Each row is followed by the tier that its hidden value falls in (each part has its own value, ranges and names)
[-156    4  -32  108   29   90   -7   10  -20   61   68  127 -134  -28
   45 -185  -35  145   82  177 -107   17  105   28  115  110 -209   48
   16  -24    4  -55   -4  -49   19  -50 -101  -25] : Bt
[ -79  -63  -36  202   -6  107  -38   65  -10 -612  291  136  146  289
  208  -80  -36   69  355  102   66  278 -169 -309    5  -74  378  -11
  129 -106 -319  -36 -205 -103   57 -134  102 -146] : Tb
[ -13  -39   65  -97 -126 -102  298   47   18   -1  -59   51 -196  -74
 -128  313 -117    2 -199 -233  -46 -240  -56 -208  129  -12  163  -34
 -108   50  -51   22  220   44 -126  221 -174 -189] : Dp
[  79 -109  -57   54  -37   28  155   70 -117  -26 -126  -38  -86  -89
  144   90    0 -114  -32    1   80 -115  -16  188  157   98 -101  105
   58 -133   75 -164   63    6  -14 -124  115  -36] : bm
[  20   55  -22 -183 -183 -148  309   35  -12  -82  -75 -177  -28  -66
 -278  350 -257   25 -230 -439   19 -240 -100 -111   21  161  403 -211
 -199   17 -112  336  162  185 -205  361 -369 -163] : Tb
[   1   21  -79   11  163 -233  226   48  -43  -84    8  283 -423  -31
 -143 -148 -498  112 -211 -102 -121   -6   62 -109  -58   79  193  -43
  -30  106  215   89  -33  220 -122  183 -318 -119] : rc
[  52 -184  -23   -6 -296 -115  -58   75 -138   24  -79  -60   35  -13
  269  189  302 -129  103  124  114   47  237  218  233   15  143 -150
  251  -15   56   65  126   17  -74  -48  205   26] : fh
[-124  -32  -18  147  -82  238   -3   44   11  -88   82   15   32   39
   84    6  128   73  170  136  -10  -22  -57  -77  183   60  -94   96
   26  -88 -195  -94   16 -170   10 -122   53  -89] : rc
[  62   68  -92  -98 -126   10  234   40  -56  -87 -203 -213   44 -196
  -90  415   22 -100 -147 -355   92 -256  -85  -42  157  148  167  -82
  -87   40 -173  118  213  127  -45  218  -86  -75] : Tb
[-105 -100   38  149  -43   76   -7   51  -45 -574  329  129  169  340
  274 -169  -74   80  374  115   62  288 -165 -234  -39 -108  287  -24
   91 -187 -281 -114 -238 -109  102 -167   85  -91] : bm
[-270   38  313   43 -381   10   14 -245  -38 -125  474  -19  388  451
  254 -241 -133  269  323   47  -79  105  -15   48 -242  -91  -96  -67
 -138 -173 -138  -73 -304 -193  227  -66 -186  134] : fh
[-311   90   -2  144 -190   35 -110  -46   31   80  193  293  -82  128
   24 -367 -151  333  199  278 -212  100  258  -37   73  110  -66 -137
   31  194  -14  161 -115  -38   43  105 -304   53] : mf
[  -8 -180  -10  103 -161  -88  132  -17 -130 -245  -87   -3   84 -116
  343  341   89 -208   62   18  149 -158   29  228  210   -8 -128  130
  185  -67  -25 -295  115   21  177  -66  342  -51] : rc
[  58   49  -39  -86  -81   16  198    4  -80  -17 -118 -217   -2 -131
  -63  312   20  -80 -170 -317   76 -211  -67    1   67   77   65  -17
  -81  -15  -77   46  146   93  -49  137  -53  -30] : rc
[  18  -40  -38   59 -113  -51  122  -67  -95 -213 -111 -104   73 -190
  194  534  183 -215  -74 -189  147 -224   13   47  167  -53  -38  118
  143   85 -102 -180  190   68  144   86  309  -48] : Bt
[-166  -52  172  108  -70   40  -14 -114  -55 -457  436   18  257  352
  294  -86  -22   99  307   23   37  218 -135 -169 -174 -201   78   44
   22 -205 -246 -196 -240 -137  196 -140   99  -14] : mf
[  68  -12  -69  -29 -123  129  218  123  -69   53 -197  -77  -69  -95
    0   87   -3  -46  -48 -105   42 -181  -78   40  207  163   -1   -7
  -76  -71  -56  -30  117   -2  -70  -10  -75  -31] : Tb
[  20 -347   67   37  253 -280   15   22  -80  -99  308  -68 -188   95
   32  -30 -162    7  -24  179    4  198   25  261 -109   66   52  107
   91 -540  266    4  -35  -20 -296 -262   11 -315] : Dp
[ -26 -142   -5  128  -10  100   16   87    4 -149  145   18  -88  104
   29   62   56   27   80  106   18   48  -80 -111  107   -2  127   94
   74 -168  -78  -24    8 -136 -162 -146   74 -201] : Bt
[  52 -249  -16   84  109  -95   39   65  -97  -40  127  -58 -159   51
   65  -51 -101  -24  -10  154   40   84   12  264    9  111   -5  112
   92 -375  211  -32  -36  -30 -219 -247   52 -181] : rc
[-175  136   40  121 -252  160  -12 -104  -24  -38  199    1  173  219
   66 -228 -120  226  191   36  -64   21   17   25  -63   98  -42  -48
  -77   21 -106   80 -211  -91   94   -4 -204  117] : bm
[-168  -45  167   88 -196  159   31  -48    1 -180  267   36  176  246
  210  -41   94  115  263   87  -22   54  -99 -159   28 -111  -49   47
  -32 -143 -244 -184  -87 -224  121 -127   35  -31] : Dp
[  26  -29   16  -14  -96   97  166   48  -68   75  -50  -80  -87  -12
   14   64    3  -11  -73  -95   21 -140  -56   27   90   48  -60   53
  -64  -96    4  -77   61  -37  -68  -39  -36  -16] : Bt
[-114   -9  -77   53  215 -161   67   39  -72   31   61  307 -372  -45
   -4 -403 -374  183  -35  164 -170  121  196   71   -8  139 -106  -34
   20    7  234    3  -74  151  -24   32 -279  -29] : rc
[ 110 -238  -25  107 -101 -150   27   22 -170  -48   40  -67  -60   73
  220   26  -50 -116    3  124  124   38  102  405   22   70   29   73
  197 -231  281  -48  -72   21 -124 -220  185  -32] : rc
[ -75   28   49   84   -3  117   31  -56  -17   10  119  -12  -24   34
   57   17   77   73   36   13  -46  -24   -8  -63   29   -7 -138  110
  -18  -60  -58 -104    0 -108   24  -74    1  -33] : Dp
[  19  -21   42  -52   -3 -138  267   -3  -15  -69  -57   73 -195 -118
  -39  319  -91  -47 -194 -223  -28 -189  -32 -176   88  -42   88   37
  -43   63  -11  -78  191   74  -33  170  -61 -160] : fh
[  59 -199 -127  -23 -242  -98 -107  177 -184   -9  -92  -65  -23   20
  222  -33  188  -88  133  170  134  159  258  277  213  103  249 -254
  267  -60   91  198   41  102 -158  -60  113   64] : rc
[ -68   59   26   51 -186  182   93   -5  -49    5   69  -57   91  136
   53 -155  -74  123  113  -14  -18  -42  -69   39   18  114  -57   -9
 -110  -98  -89   -6 -110  -94   22  -71 -154   62] : bm
[ -19   -9  127 -189 -180 -195  289  -25   -9   46   70 -119 -100   41
 -226  259 -243   73 -246 -354  -44 -199  -56 -107  -69   22  265 -140
 -207  -52    8  213  125   97 -210  277 -349 -147] : Dp
[  37   33  -60   27   36   49  176   42  -67   24  -72   22 -179  -59
  -30  -31 -146   21 -107  -94  -20 -101  -30    9   52  106  -37   57
  -55  -23   63  -44   13   45  -49    1 -113  -23] : bm
[  47   59  -99  -65  -56  -75  277   62  -19 -141 -159  -31 -123 -158
 -163  333 -172  -42 -199 -331   26 -226  -80 -158  123  121  274  -80
  -81  112 -102  142  177  165  -98  273 -179 -151] : Tb
[  33   -2  -25 -234 -121  -39  162   19 -151    1 -123 -436  210 -156
    4  273  104  -95  -57 -320  132 -136  -32  222   64  196   29 -181
 -132 -233 -146  136  172  141  -26  115 -111   24] : Tb
[  36 -336  108   27  103 -251  119    2 -146   26  152   -7 -175   51
  199  -80 -165  -56  -32  187   18   57   64  413  -40   46 -199  157
   76 -465  347 -222  -27  -22 -120 -289   83 -146] : Dp
[  64 -172  -50   16 -271 -154 -106   45 -161    3  -41  -93   31    4
  254  189  271 -133   69  103  134   76  270  261  165    7  186 -149
  292    8  115  126   79   61  -98  -34  222   50] : Dp
[ -48 -206   74   64 -112 -184  194  -41  -80 -279  -32  102   12 -130
  328  442   74 -197   21  -10   91 -176   18   65  209 -111 -109  146
  161  -39  -55 -364  196   11  195    6  322 -147] : Dp
[ 102 -132  -37   70  -13  -13   98   34 -133   -5  -44  -85  -95  -31
  138   80    7 -112  -59    9   92  -60   11  237   69   64  -72  126
   91 -175  160 -126   12    2  -72 -168  145  -31] : rc
[ 104   14 -105   46   60   91  158   62 -103    8 -139  -53 -117 -104
   41    8  -42  -57  -72  -77   41  -93  -47   96   97  145  -74   88
  -14  -81   56  -88   27   33  -29  -87   -4   -5] : Tb
[  59   30   14 -185  -74  -38  178  -24 -161   10  -25 -372  165  -26
    8   77  -56  -32  -63 -299   94  -75  -62  233  -81  170   10 -125
 -169 -266  -31   96   13  115  -24   34 -174   69] : Tb
[ -14  -97   29   30   57 -210  241  -39  -58 -251  -26  142 -158 -151
  135  361 -101 -128 -131 -145   26 -163   -7  -83   95  -99  -12  129
   78   43    4 -254  165  105  109  113  138 -165] : Dp
[ -99  -76  113   56  -63   51   30  -26 -101 -369  320  -13  198  314
  272 -202  -78   79  281   35   56  213 -128  -49 -131  -98   73   -8
   -3 -271 -168 -160 -239  -91  133 -179   34   21] : rc
[  55 -150  -63  145   41  -31  -23   92  -35 -256  196   35 -138  181
    4    9  -73   17   43   73   53  171  -42  -92  -12   -5  372   25
  150 -141   37  125  -98  -31 -251 -124   49 -201] : rc
[  69 -141  -18   73  160  -69   66   -4 -124   -8   66  -72 -154  -30
   99   -2  -58  -62  -79   43   43   19   23  239  -26   59 -139  170
   74 -261  215 -138  -22   11  -90 -200  101  -80] : Bt
[  40 -194    3   75 -323 -169  -78  -26 -144  -52  -12  -73  118   12
  339  279  274 -158  111  130  142   19  243  314  172  -10   89  -62
  302  -13   98   10   74    4   -6  -77  306   24] : fh
[  73  -94 -139    3 -206  -26  -81   77 -177  -27 -140 -186   74  -91
  210  186  285 -154   60   17  171   25  197  262  199   91  121 -136
  235    4   15  118   96   99  -50  -20  211   89] : rc

Next part:
[  58  202  161 -186 -116  -63  -15  170   94   17 -109  177  -78  -17
   65  180  -59  -75 -126  109  182  -84   38   84  160 -101  -25 -120
   78  123 -171   47  124 -181  197   92  202  -92] : C
[  28  187  251 -151 -218 -110  -26  197    2  -24 -137  170  -88   69
   68  185  -48  -60 -204  129  234  -74   29   71  143 -105  -29  -16
  113   11 -173   76   98 -145  160   59   84 -191] : C
[-165 -124 -115 -234   59 -118 -158 -204  -60  -29  133  -49  -62    1
  122   -9 -110   62   50   73  142 -120 -123 -127 -143  127  269  -16
  130   18  106 -447   21  -44  -92  -89    6  -62] : J
[  28   68  115 -230   37  -26   38  133  -29   94   45   80  -93 -156
   17  184   36  -10 -152  202   68   15   55   54   85  -67  -56 -157
  -15  231 -136   56  158 -116  130   83  191  -59] : J
[-135   88   27  -85   88  -49 -157 -271  193  117  -83   -9   10  114
  308   44 -195  133   17  101   69 -186   10  -86  -14  -63  403   65
   -4  139   -2 -327 -178  -29 -219 -122  -35  -14] : K
[ -15  300  160 -112 -148 -118  -92   -2  267   75 -231  136  -67  124
  258  107 -177  -11  -19   76  255 -238   19   87  180 -128  242   -8
   97   68 -129  -94    4 -202  183  -72  200 -120] : T
[  47   39   91 -252   -2   18   68  157  -18   64   48   98  -88 -177
   12  196   40  -38 -108  222   28  -15   89   80   48  -66  -48 -172
   33  253 -156   63  171 -108  163   80  178  -27] : G
[-102 -204  241  125   -8   83   71   82 -111  -22   74 -116   -3 -108
  -71   92  119    2 -226  218 -221  118  138   33 -135   62 -102  125
  -46  116   15  153 -182  201 -348  -58 -344 -116] : F
[ -73    5 -112 -156   40   78 -186 -210  273  -27  -63  116   11  156
  134    7 -299   25   59   23   65 -201    0  -88  -61  -33  358 -167
  104  196  -79 -394  -33  -65 -139   57   90   34] : Y
[ -53 -212  192  217  -61  162   82  174   52  -79   11  -89  -47  -93
 -114   26   91 -133 -101  158 -254   49  137  165  -93  139  -86  -19
    7  133   14  157  -60  128 -177  -72 -169 -170] : K
[  12 -171  102   50  -74  237  108  215   21 -108   24   -5  -37 -165
  -73  133   84 -139  -10  170 -290  -16  215  123 -119   62  -71  -31
   98  178  -53  120  -11  101 -129   -7 -159  -33] : C
[ -79  -63 -186 -238  107   74 -154 -211  150  -13   47   62  -15   32
  137   33 -215   45  115   54   27 -178   -3 -117 -117    9  339 -154
  114  203  -34 -432   10  -53 -123   33   96   75] : C
[ -27 -262  350  336 -225  159   30  198   16 -185 -135   19   -5  186
  -35   38   34 -182 -251  225 -236   54  118  196 -111  115  -24   59
   23   31  -75  157 -123  181 -309  -52 -415 -332] : G
[ -24 -186  193  258 -143  187   69  241  109 -136  -55  -45  -77  -32
 -125   14   58 -205  -62  121 -225    0  134  217  -59  153  -65  -51
   69   85  -12  163    2   85  -86  -70 -111 -229] : G
[  23  135  192  553   81  129  -35  468   88 -139 -143 -148 -183 -173
 -150   69  198 -352   81 -244 -209   73   31  170  308  328 -308   97
  -47 -248  271  229   49  -83 -187  -95   47 -329] : C
[ -22  289  172 -205 -141 -165   -3  144   14   80  -94   46 -140  -93
  181  193    4    1  -13  108  242 -171   48   59  171  -92   70   94
  132  -21  -52   17   96 -197  261 -114  184 -125] : G
[ -95  -37 -178 -225  140   69 -132 -230  119   30   48    4  -17  -28
  234   66 -164   75  179   82  -30 -210   32 -120 -122    8  393  -42
  102  179   19 -438  -44  -36 -166  -66   27   98] : T
[-182  -50  -62 -105  178  -30 -183 -360  188   96   41  -41   30   91
  137  -47 -230  163  -52   72   65  -88  -47 -145  -98   -8  341  -63
  -43  217   13 -366 -179   28 -294  -24    5   29] : F
[ -15 -127   44 -182  206   91   70   34  -18  106  195    5  -26 -256
 -176  115   53   38 -235  215 -105  167   83    1  -41  -27 -163 -264
 -129  414 -119  102   61   32  -90  186  124   63] : F
[ 106  174   39  611  602  216  -53  465  104   27  -12 -210 -180 -448
 -210  116  319 -383  119 -332 -409  286  -34  114  487  427 -490 -114
 -374  -45  398  214  130 -164 -377   56  265 -181] : J
[ -39  117  255  388 -237   69   43  417  118 -200 -174 -119 -127 -141
 -103   65  126 -306  119 -140 -132  -92  119  201  138  229 -219  241
  184 -270  221  234  -58  -25  -36 -216 -135 -240] : Y
[ -34 -115  195  -85  118   38   50   82 -220   69  117  -25  -21 -145
    3  208  132   62 -282  273 -138  159  103  -45  -52  -32 -108   31
 -114  195  -69   93  -49  100 -294   66 -207  -67] : Z
[-177 -177  -61 -214  -90 -225 -166 -165  -99 -132  119  -31  -59   52
   98  -60 -100  -20   26   56  232 -126 -206  -70 -175  217  207   23
  216 -111  154 -459   22  -59  -13 -131  -72 -140] : J
[ -48 -255  129   51   80  175   97   71    2    3  124  -63   -1 -170
 -143   68   83  -29 -189  230 -272  129  151   75 -143   54 -112 -113
  -76  314  -60  136  -75  159 -242   50 -141  -29] : Z
[  66 -246  105    5  -93 -501 -181 -103   76 -376  -33  239  253    2
  184  -96    7 -530  -63  -35  178   67 -562  238  -56  585 -301  -80
   85 -145  375 -484 -217 -200 -130   -3 -447   14] : Z
[-127   44  -77 -170  -14  -40 -169 -172   69  -35  -28    6  -36   66
  243   62 -171   55  138   20  103 -239  -11 -129  -78   19  358  103
  180  -25   58 -411  -78  -53 -143 -118  -56  -11] : C
[ -13 -187  121  -34 -152 -535 -162  -88  -48 -344   -5  134  186  -39
  222  -61   52 -427  -12  -31  222    6 -502  164  -77  540 -235  111
  161 -275  418 -467 -229 -168 -109 -128 -484  -27] : Z
[-166 -175 -210 -336  -27 -156 -108 -163    5  -83  210  -54  -99 -118
    1  -90 -109  -18  152   32  218 -169 -164  -41 -187  211  200 -150
  252   41  134 -456  141 -111  193 -103  199  -20] : J
[-119 -102  -50 -122  116   33 -196 -274  139   44   -1   53  -11  214
  154  -16 -249  109  -82  133   65  -98  -46 -109  -93  -20  398 -158
  -15  219  -92 -395  -30   -5 -233   36   38  -88] : J
[ -19   10  -85 -143   25  120 -167 -221  417   -9 -124  202   51  206
  127   -7 -357   -9   14   58   50 -198   17  -10  -34  -81  358 -298
   63  336 -180 -345  -35  -84  -86  129  157   67] : Y
[-101  167   59  -88   69  -61 -140 -246  260  144 -136   27   18  104
  345   66 -203  114   25  106   88 -210   23  -42   43 -100  394   57
  -13  163  -30 -283 -182  -72 -155 -122    9    8] : K
[ -71 -260  168   12   67  123   64   55  -89    1  145  -48   -8 -109
 -185   72   69   19 -308  248 -186  184  109   16 -141   27 -139 -102
  -93  275  -88  147  -61  172 -278  100 -169  -80] : F
[   4 -101  205  217 -133  211   68  255   58 -161  -88  -10   -9  -78
  -47  128   74 -198  -19   92 -297  -19  197  134  -54  100 -106  101
   95   33   24  152 -112  108 -251  -56 -309  -95] : Y
[ -16 -204  105 -125   92   99   76   68  -28   44  158   22  -26 -155
 -178   86   43    2 -277  250 -108  156   85   52  -87   -7 -140 -259
  -87  377 -153  114   60   66  -84  168   50  -31] : Z
[  31  137  110  651  538  145  -83  415   68   15    0 -246 -178 -352
 -276   53  288 -318  -13 -338 -317  326  -70   74  451  420 -503  -72
 -379 -101  388  242   67 -105 -424   57  213 -265] : Z
[-202  -97  -82 -144  127  -95 -188 -328  110   37   98  -58   -3   66
   59  -82 -205  130  -54   42  143  -71 -114 -147 -123   64  274  -72
   19  134   61 -387 -115    7 -207  -31   31  -15] : F
[-113  -69  259  396 -113   67   50  223  112  -88  -66 -198  -96 -104
 -120  -31  115 -163  -36   -1 -170   11  100  188   20  211 -131  144
   31  -72  159  217 -130   91 -146 -206 -139 -261] : Z
[ -82 -142 -106 -296 -169 -323 -127   -6 -159 -264  137   41  -55 -116
   89  -10    4 -220  156  -25  281 -144 -294   14 -134  358    0   22
  344 -236  263 -472  110 -181  181 -129  -59  -72] : T
[ -75  135  226  592  187   34  -37  328  120  -31  -74 -266 -151 -236
 -206  -12  207 -245  -10 -250 -175  156  -13  129  304  336 -356  132
 -167 -194  350  272  -84  -32 -271 -135   44 -291] : F
[ -33  328  191 -139 -164 -176  -73   39  206   98 -202  105 -104   79
  229  112 -135    5  -43   82  312 -220    3   90  207 -121  195   14
   99   30 -108  -49   47 -223  260  -96  246 -159] : G
